Below are the code and all the weights of a small trained network. Each question names an input and a class and asks about switching units off, where a switched-off unit gives its printed mean instead of its output.

import numpy as np


def w(rows, s, z=0):
    codes = np.array(rows[::2]) - 128.0
    scale = np.full(codes.shape[1], s)
    scale[-1] = z or s
    return codes * scale


def norm(h):
    return h / np.sqrt((h * h).mean(-1, keepdims=True) + 1e-5)


def f(y):
    return y / 2 * (1 + np.tanh(0.7978845608 * (y + 0.044715 * y**3)))


def log_softmax(a):
    a = a - a.max(-1, keepdims=True)
    return a - np.log(np.exp(a).sum(-1, keepdims=True))


def net(x, mask):
    res = np.array(x, float).reshape(1, 3) / 4 @ E
    u = 0
    for l in range(4):
        y = f(norm(res) @ A[l][:, :-1].T + A[l][:, -1])
        res = res + np.where(mask[u : u + 5], y, B[l][:, -1]) @ B[l][:, :-1]
        u += 5
    return log_softmax(norm(res)[-1] @ U[:, :-1].T + U[:, -1])


A, B = {}, {}
E = w([
[93,112,143,154,76,123,26,169,126,119,34,121],'x0',
[246,119,163,242,206,124,100,133,134,122,114,128],'x1',
[162,129,120,79,128,246,45,214,131,116,213,123],'x2',
],0.011)
A[0] = w([
[69,128,123,25,95,185,81,154,127,130,199,129,45],'L0N1',
[19,126,126,82,72,127,57,145,130,128,56,128,39],'L0N2',
[81,129,122,46,123,131,241,114,126,129,218,129,31],'L0N3',
[19,128,126,87,95,71,212,96,125,130,73,129,44],'L0N4',
[4,130,121,22,79,127,161,123,127,127,143,125,2],'L0N5',
],0.038,0.0063)
B[0] = w([
[74,116,104,125,115,124,225,219,177,63,166,90,255],'L0N1',
[130,152,170,63,147,108,6,22,132,146,50,99,232],'L0N2',
[135,159,176,61,161,113,8,18,143,141,60,96,242],'L0N3',
[68,115,112,132,119,120,225,213,178,60,161,83,236],'L0N4',
[198,115,72,219,81,158,144,160,17,220,163,253,251],'L0N5',
],0.031,0.045)
A[1] = w([
[206,99,171,171,150,125,171,147,178,110,168,115,2],'L1N1',
[229,98,166,214,199,149,150,141,134,131,169,142,134],'L1N2',
[45,136,97,138,130,64,241,174,165,85,120,99,36],'L1N3',
[161,174,136,32,173,130,101,26,136,154,156,125,103],'L1N4',
[98,142,92,106,124,158,182,253,186,57,189,96,122],'L1N5',
],0.039,0.0016)
B[1] = w([
[25,139,78,197,144,85,122,138,87,192,106,153,189],'L1N1',
[196,128,104,158,44,173,132,154,69,150,166,226,204],'L1N2',
[93,68,178,155,165,201,151,139,187,80,218,75,243],'L1N3',
[166,248,147,174,163,82,55,38,202,110,141,154,206],'L1N4',
[28,46,168,165,163,147,251,107,149,97,164,57,253],'L1N5',
],0.021,0.046)
A[2] = w([
[190,107,107,100,116,123,120,167,128,122,68,96,72],'L2N1',
[199,117,141,111,163,101,164,189,122,114,75,109,81],'L2N2',
[149,158,128,194,194,64,189,145,175,111,140,136,101],'L2N3',
[129,105,172,83,121,129,4,90,125,137,56,102,79],'L2N4',
[150,147,167,130,138,138,19,37,104,157,87,146,246],'L2N5',
],0.042,0.0011)
B[2] = w([
[249,26,185,127,166,189,200,113,135,136,138,85,132],'L2N1',
[203,119,167,146,123,173,196,83,116,85,118,90,128],'L2N2',
[65,41,157,114,81,150,146,141,90,121,159,110,184],'L2N3',
[148,211,155,3,231,162,168,21,122,180,147,133,221],'L2N4',
[221,108,163,93,141,104,121,34,186,91,136,51,252],'L2N5',
],0.018,0.036)
A[3] = w([
[177,191,87,140,166,97,166,252,199,74,58,97,6],'L3N1',
[172,185,128,92,184,82,106,165,174,98,117,106,104],'L3N2',
[151,103,136,131,197,108,220,201,170,122,141,104,5],'L3N3',
[162,128,131,107,150,128,78,222,193,114,96,158,15],'L3N4',
[241,144,133,121,164,96,99,181,214,87,109,103,89],'L3N5',
],0.043,0.0032)
B[3] = w([
[146,80,149,175,122,61,114,74,163,148,117,146,128],'L3N1',
[207,36,100,32,109,101,106,114,93,178,60,122,215],'L3N2',
[216,122,141,111,128,59,216,195,152,58,77,94,254],'L3N3',
[80,15,134,116,40,176,138,75,106,190,155,165,127],'L3N4',
[64,43,200,125,101,201,13,87,4,154,55,92,203],'L3N5',
],0.021,0.026)
U = w([
[162,118,51,214,89,120,148,188,59,181,126,254,205],'0',
[38,47,147,185,162,135,247,170,194,41,174,85,1],'1',
[156,166,140,91,188,103,61,34,150,137,80,133,158],'2',
],0.0086,0.0012)

Each question gives the input, the list of numbers given to net, and the class t.
The units are the neurons (one row each of A and B). Each row of codes is followed by its name. A weight is (code - 128) times the scale printed after its matrix; where a second scale follows, it is the last column's (A, B and U).
mask holds one flag per neuron, layer by layer. A switched-off neuron (its flag False) gives its mean, the last column of its row in B, instead of its output. The means were averaged over made-up inputs and are rounded, as every weight is.
A unit's drop is (log p(t) with every unit on - log p(t) with that unit switched off) / (log p(t) with every unit on - log p(t) with every unit switched off).
The circuit of an input: a set's keep is (log p(t) with only the set's units on - log p(t) with every unit switched off) / (log p(t) with every unit on - log p(t) with every unit switched off). Starting from the 12 units with the biggest drops (on a tie, the unit counted first), units are removed one at a time, each time the one whose removal leaves the highest keep (on an exact tie, the one counted first), for as long as the keep stays at least 0.8.
circuit, biggest first: the units of the circuit, biggest drop first
k most important neurons: the k neurons with the biggest drops, biggest first
drop of u: that unit's drop, to one decimal
input [-8,-2,6], class 2: circuit, biggest first	L0N3
input [1,-7,2], class 0: 4 most important neurons	L0N5; L0N1; L0N2; L0N3
input [-5,3,4], class 2: 2 most important neurons	L0N4; L0N1
input [-3,-7,-4], class 0: 2 most important neurons	L0N5; L0N4
input [-1,-5,2], class 0: 4 most important neurons	L0N5; L0N1; L0N3; L0N2
input [5,-7,-6], class 0: 4 most important neurons	L0N5; L0N1; L0N3; L0N4
input [-6,-1,-4], class 2: 2 most important neurons	L0N3; L0N1
input [7,1,-4], class 2: 2 most important neurons	L0N2; L0N1
input [-2,-7,7], class 0: 2 most important neurons	L0N5; L0N4
input [-5,-2,4], class 2: 2 most important neurons	L0N3; L0N4
input [7,-2,-5], class 2: 2 most important neurons	L0N2; L0N1
input [7,5,3], class 2: 3 most important neurons	L0N1; L0N4; L0N5
input [4,7,5], class 0: drop of L0N2	0.9
input [-8,-5,-4], class 2: drop of L0N3	2.5
input [-5,7,4], class 0: drop of L0N1	1.0
